Below is a small trained network, with its code and all its weights. Each question gives an input and a target symbol and asks what happens when units are switched off, that is, made to give their printed mean instead of their output.

import numpy as np


def w(rows, s, z=0):
    codes = np.array(rows[::2]) - 128.0
    scale = np.full(codes.shape[1], s)
    scale[-1] = z or s
    return codes * scale


def f(y):
    return y / 2 * (1 + np.tanh(0.7978845608 * (y + 0.044715 * y**3)))


def softmax(a):
    e = np.exp(a - a.max(-1, keepdims=True))
    return e / e.sum(-1, keepdims=True)


def log_softmax(a):
    a = a - a.max(-1, keepdims=True)
    return a - np.log(np.exp(a).sum(-1, keepdims=True))


def net(x, mask):
    ids = ['ΔΘΞΣαβεηλμτφψω'.index(c) for c in x.split()]
    T = len(ids)
    res = E[ids] + P[:T]
    q, k, v = (res @ M[0].T for M in (Q, K, V))
    z = softmax(np.where(np.tri(T) > 0, q @ k.T / 2**0.5, -1e9)) @ v
    res = res + np.where(mask[0], z, O[0][:, -1]) @ O[0][:, :-1]
    y = f(res @ A[0][:, :-1].T + A[0][:, -1])
    res = res + np.where(mask[1:9], y, B[0][:, -1]) @ B[0][:, :-1]
    return log_softmax(res[-1] @ U[:, :-1].T + U[:, -1])


Q, K, V, O, A, B = {}, {}, {}, {}, {}, {}
E = w([
[101,237,231,53,167,93,62,173,97],'Δ',
[160,138,189,120,75,46,54,201,160],'Θ',
[191,102,172,218,101,108,41,85,40],'Ξ',
[145,142,162,124,183,201,36,2,39],'Σ',
[168,149,178,18,132,153,134,223,45],'α',
[192,204,104,250,125,23,70,104,143],'β',
[233,62,99,83,121,187,90,228,117],'ε',
[125,182,144,206,127,70,141,36,42],'η',
[183,104,89,108,26,131,150,122,33],'λ',
[152,215,129,112,187,109,171,226,109],'μ',
[110,202,113,17,134,128,86,184,157],'τ',
[175,163,87,197,214,154,107,80,19],'φ',
[135,193,54,173,208,147,175,152,125],'ψ',
[114,186,128,132,142,46,189,167,104],'ω',
],0.0076)
P = w([
[94,228,6,124,112,166,8,180,38],'0',
[2,34,83,155,219,96,22,25,218],'1',
[165,130,84,151,36,27,166,145,122],'2',
[45,201,172,231,48,160,28,228,100],'3',
[140,149,93,67,245,66,39,188,27],'4',
[193,140,109,120,47,36,194,112,142],'5',
[68,159,191,229,65,162,65,197,116],'6',
[172,168,107,53,245,95,41,182,31],'7',
[228,150,143,97,65,56,217,90,171],'8',
[118,137,214,197,73,191,68,186,128],'9',
[171,170,120,59,229,119,45,163,37],'10',
[240,140,182,66,100,86,242,58,212],'11',
[141,110,232,164,84,223,99,160,122],'12',
[168,176,151,57,234,170,49,164,42],'13',
],0.0073)
Q[0] = w([
[9,71,113,209,82,204,84,53,244],'H1',
[1,75,190,184,42,253,166,74,251],'H1',
],0.0061)
K[0] = w([
[54,143,39,162,66,122,2,217,33],'H1',
[25,112,48,154,168,108,14,181,72],'H1',
],0.0075)
V[0] = w([
[168,36,123,15,154,217,231,253,64],'H1',
[129,28,37,136,124,102,240,3,114],'H1',
],0.0067)
O[0] = w([
[113,37,69,119,154,2,158,235,1,3],'H1',
[67,49,72,65,127,14,164,29,254,3],'H1',
],0.0073,0.0019)
A[0] = w([
[154,117,30,86,34,148,218,184,250,158],'N1',
[111,93,30,202,121,74,240,22,177,133],'N2',
[73,153,159,101,254,163,88,152,95,125],'N3',
[3,71,144,186,174,143,30,113,101,171],'N4',
[167,187,87,213,97,10,244,220,241,1],'N5',
[63,171,227,57,27,69,228,167,194,89],'N6',
[125,77,220,171,9,45,222,89,204,101],'N7',
[83,131,135,34,137,177,57,186,98,201],'N8',
],0.0074,0.0053)
B[0] = w([
[69,161,2,60,56,185,90,220,242,160],'N1',
[23,98,23,223,210,77,107,48,102,166],'N2',
[166,92,151,174,3,98,136,128,153,212],'N3',
[126,154,85,43,149,40,191,208,139,181],'N4',
[188,224,216,103,204,103,210,60,254,150],'N5',
[13,229,190,84,180,183,64,226,25,147],'N6',
[106,102,230,228,7,72,247,167,55,160],'N7',
[97,156,120,197,166,88,99,99,142,253],'N8',
],0.0074,0.0064)
U = w([
[59,243,141,210,199,250,71,176,12,111],'Δ',
[176,123,221,173,43,197,135,187,126,188],'Θ',
[216,32,196,231,22,132,143,120,101,126],'Ξ',
[199,102,206,88,119,249,133,1,202,220],'Σ',
[139,86,130,74,178,47,200,220,34,34],'α',
[213,146,147,162,82,80,154,52,228,96],'β',
[225,90,54,72,38,94,135,157,223,160],'ε',
[73,90,163,216,134,62,130,102,58,50],'η',
[83,73,63,154,29,50,165,198,54,1],'λ',
[211,193,136,42,218,102,173,119,188,120],'μ',
[55,183,70,14,163,179,59,118,162,170],'τ',
[28,12,52,108,226,38,91,64,152,130],'φ',
[45,154,52,87,241,202,117,59,240,147],'ψ',
[24,127,153,77,213,91,138,112,150,208],'ω',
],0.0073,0.006)

Each question gives the input, a string of symbols that net reads in full, and the target symbol t.
The units are the heads (2 rows each of Q, K, V and O) and the neurons (one row each of A and B). Each row of codes is followed by its name. A weight is (code - 128) times the scale printed after its matrix; where a second scale follows, it is the last column's (O, A, B and U).
mask holds one flag per unit, heads first, then neurons. A switched-off unit (its flag False) gives its mean, the last column of its rows in O or B, instead of its output. The means were averaged over made-up inputs and are rounded, as every weight is.
A unit's drop is (log p(t) with every unit on - log p(t) with that unit switched off) / (log p(t) with every unit on - log p(t) with every unit switched off).
The circuit of an input: a set's keep is (log p(t) with only the set's units on - log p(t) with every unit switched off) / (log p(t) with every unit on - log p(t) with every unit switched off). Starting from all 9 units, units are removed one at a time, each time the one whose removal leaves the highest keep (on an exact tie, the one counted first), for as long as the keep stays at least 0.8.
units of the circuit, in order: the units of the circuit, biggest drop first
k most important neurons: the k neurons with the biggest drops, biggest first
drop of u: that unit's drop, to one decimal
input ε β λ λ β ε ε ε τ Θ μ λ μ Δ, target φ: units of the circuit, in order -> (H1)
input β λ τ Σ Ξ Δ Σ β ψ, target ψ: 4 most important neurons -> (N2, N1, N3, N5)
input ψ β ω, target ω: 3 most important neurons -> (N6, N5, N7)
input Σ ω β Ξ ε λ Θ, target Δ: units of the circuit, in order -> (H1, N3)
input λ Ξ Ξ τ λ τ λ μ Θ, target Θ: units of the circuit, in order -> (N7, N6, N2)
input Σ Θ λ λ α, target φ: 2 most important neurons -> (N8, N7)
input ε ψ τ, target τ: units of the circuit, in order -> (N1, N6, N3)
input Σ λ τ, target τ: units of the circuit, in order -> (N1, N6, H1)
input Σ φ μ η Θ ε Ξ ε μ, target μ: units of the circuit, in order -> (N5, N3)
input λ ε τ λ τ Δ Δ λ α Θ ω α β, target Δ: 3 most important neurons -> (N3, N7, N5)
input μ τ λ Δ β ε μ Θ, target α: 2 most important neurons -> (N2, N1)
input Σ τ ε ε Σ ε μ α ε β ψ Θ, target Θ: units of the circuit, in order -> (N7, N6)
input λ τ Σ, target Σ: drop of N6 -> 0.1
input ψ ω φ β Θ η α λ μ η λ ε, target ε: units of the circuit, in order -> (N1)
input φ φ λ β ω ε Σ Σ λ Ξ Ξ λ λ Ξ, target φ: drop of N7 -> 0.1
input λ Ξ α Θ Θ φ Σ Σ α, target α: drop of H1 -> 1.1
